Here is a tiny trained network, its code and every weight. The questions are about switching its units off for an input and a target symbol, where a switched-off unit gives its printed mean instead of its output.

import numpy as np


def w(rows, s, z=0):
    codes = np.array(rows[::2]) - 128.0
    scale = np.full(codes.shape[1], s)
    scale[-1] = z or s
    return codes * scale


def f(y):
    return np.maximum(y, 0)


def softmax(a):
    e = np.exp(a - a.max(-1, keepdims=True))
    return e / e.sum(-1, keepdims=True)


def log_softmax(a):
    a = a - a.max(-1, keepdims=True)
    return a - np.log(np.exp(a).sum(-1, keepdims=True))


def net(x, mask):
    ids = ['αγεζθλμξπσφω'.index(c) for c in x.split()]
    T = len(ids)
    res = E[ids] + P[:T]
    q, k, v = (res @ M[0].T for M in (Q, K, V))
    z = softmax(np.where(np.tri(T) > 0, q @ k.T / 4**0.5, -1e9)) @ v
    res = res + np.where(mask[0], z, O[0][:, -1]) @ O[0][:, :-1]
    y = f(res @ A[0][:, :-1].T + A[0][:, -1])
    res = res + np.where(mask[1:17], y, B[0][:, -1]) @ B[0][:, :-1]
    return log_softmax(res[-1] @ U[:, :-1].T + U[:, -1])


Q, K, V, O, A, B = {}, {}, {}, {}, {}, {}
E = w([
[136,27,180,80,179],'α',
[106,162,33,148,143],'γ',
[115,116,138,137,190],'ε',
[134,156,80,197,155],'ζ',
[178,149,134,165,156],'θ',
[144,75,130,121,146],'λ',
[253,32,158,72,117],'μ',
[181,127,108,153,135],'ξ',
[136,115,157,99,151],'π',
[92,34,94,64,132],'σ',
[159,88,53,176,72],'φ',
[150,67,113,198,71],'ω',
],0.017)
P = w([
[25,149,31,45,255],'0',
[96,138,190,135,76],'1',
[115,146,49,247,164],'2',
[182,146,205,45,37],'3',
[133,124,65,245,187],'4',
[126,159,103,92,37],'5',
[145,62,109,218,230],'6',
[189,159,104,66,18],'7',
],0.0092)
Q[0] = w([
[200,68,87,108,232],'h0',
[159,189,183,2,18],'h0',
[200,90,67,158,147],'h0',
[202,205,106,8,50],'h0',
],0.0067)
K[0] = w([
[91,149,54,71,226],'h0',
[162,144,135,199,2],'h0',
[143,110,61,57,185],'h0',
[81,20,185,160,124],'h0',
],0.0069)
V[0] = w([
[93,11,167,37,196],'h0',
[62,42,46,209,88],'h0',
[240,119,178,154,153],'h0',
[165,2,128,133,29],'h0',
],0.009)
O[0] = w([
[168,170,203,85,213,254],'h0',
[18,244,233,207,69,207],'h0',
[95,6,121,182,167,69],'h0',
[31,59,254,77,126,138],'h0',
],0.0086,0.0097)
A[0] = w([
[88,154,120,48,167,192],'n0',
[126,218,164,55,196,217],'n1',
[145,149,161,51,111,208],'n2',
[98,104,70,202,11,148],'n3',
[4,196,199,154,126,226],'n4',
[60,136,194,165,22,14],'n5',
[22,56,182,175,42,195],'n6',
[144,193,54,77,161,113],'n7',
[80,185,146,88,196,42],'n8',
[167,192,133,186,164,159],'n9',
[134,150,148,200,123,220],'n10',
[120,155,70,99,144,3],'n11',
[229,199,216,183,158,198],'n12',
[108,84,71,187,176,152],'n13',
[137,46,3,151,185,223],'n14',
[224,124,113,212,114,177],'n15',
],0.0064,0.0016)
B[0] = w([
[75,164,176,59,86,183],'n0',
[91,77,91,128,80,249],'n1',
[107,116,98,140,69,191],'n2',
[170,125,239,170,168,166],'n3',
[177,49,199,246,131,250],'n4',
[249,130,139,81,169,199],'n5',
[197,186,187,60,145,208],'n6',
[209,114,98,138,124,180],'n7',
[168,93,109,156,167,196],'n8',
[88,98,138,64,84,198],'n9',
[67,124,185,84,128,170],'n10',
[102,108,88,222,127,144],'n11',
[44,107,52,61,117,240],'n12',
[123,52,68,205,56,142],'n13',
[118,59,74,178,2,153],'n14',
[116,197,72,155,191,167],'n15',
],0.0058,0.012)
U = w([
[108,31,116,140,159,6],'α',
[179,150,107,95,151,24],'γ',
[153,167,128,69,219,25],'ε',
[145,205,120,86,100,60],'ζ',
[122,148,114,137,105,178],'θ',
[85,109,154,185,178,168],'λ',
[144,35,103,134,78,103],'μ',
[131,144,121,93,150,192],'ξ',
[174,106,106,90,120,115],'π',
[12,148,154,62,2,155],'σ',
[151,98,126,131,85,181],'φ',
[148,123,163,135,114,158],'ω',
],0.0089,0.0027)

Each question gives the input, a string of symbols that net reads in full, and the target symbol t.
The units are the heads (4 rows each of Q, K, V and O) and the neurons (one row each of A and B). Each row of codes is followed by its name. A weight is (code - 128) times the scale printed after its matrix; where a second scale follows, it is the last column's (O, A, B and U).
mask holds one flag per unit, heads first, then neurons. A switched-off unit (its flag False) gives its mean, the last column of its rows in O or B, instead of its output. The means were averaged over made-up inputs and are rounded, as every weight is.
A unit's drop is (log p(t) with every unit on - log p(t) with that unit switched off) / (log p(t) with every unit on - log p(t) with every unit switched off).
The circuit of an input: a set's keep is (log p(t) with only the set's units on - log p(t) with every unit switched off) / (log p(t) with every unit on - log p(t) with every unit switched off). Starting from the 12 units with the biggest drops (on a tie, the unit counted first), units are removed one at a time, each time the one whose removal leaves the highest keep (on an exact tie, the one counted first), for as long as the keep stays at least 0.8.
circuit, biggest first: the units of the circuit, biggest drop first
k most important neurons: the k neurons with the biggest drops, biggest first
drop when u is switched off: that unit's drop, to one decimal
input σ σ μ, target σ: circuit, biggest first => (h0; n12; n1; n9)
input γ μ π σ σ, target ζ: circuit, biggest first => (h0)
input θ μ ξ λ ζ, target μ: circuit, biggest first => (h0; n14)
input ω φ σ σ σ, target λ: 2 most important neurons => (n4; n9)
input θ σ ε α θ ε σ, target μ: 2 most important neurons => (n14; n13)
input σ π ε ω σ ω α, target σ: circuit, biggest first => (h0; n12; n1; n5)
input ζ ε ε, target θ: circuit, biggest first => (h0; n5)
input ε π σ σ ζ ω ω σ, target ω: 3 most important neurons => (n5; n4; n12)
input σ γ ω, target σ: circuit, biggest first => (h0; n12; n9)
input α ω α σ, target ω: 3 most important neurons => (n5; n4; n6)
input ω α ω α, target ω: 4 most important neurons => (n4; n5; n6; n12)
input ε σ σ ζ, target σ: circuit, biggest first => (n12; h0)
input θ ξ ω ω σ σ ζ, target μ: circuit, biggest first => (h0; n14)
input σ ζ ω ξ φ π ω π, target ω: 3 most important neurons => (n4; n5; n6)
input μ λ σ θ, target σ: circuit, biggest first => (n12)
input α λ ω π φ, target ε: 2 most important neurons => (n4; n15)
input α ζ ε π φ ε ζ ω, target ω: 3 most important neurons => (n3; n6; n12)
input σ ω ω μ α ω λ, target σ: 2 most important neurons => (n12; n1)
input σ ξ σ σ θ, target σ: drop when n9 is switched off => 0.2
input α α σ σ ε, target ε: most important neuron => (n4)
input μ π σ, target α: drop when n6 is switched off => 0.2
input α ω ε μ λ, target ε: drop when h0 is switched off => 1.0
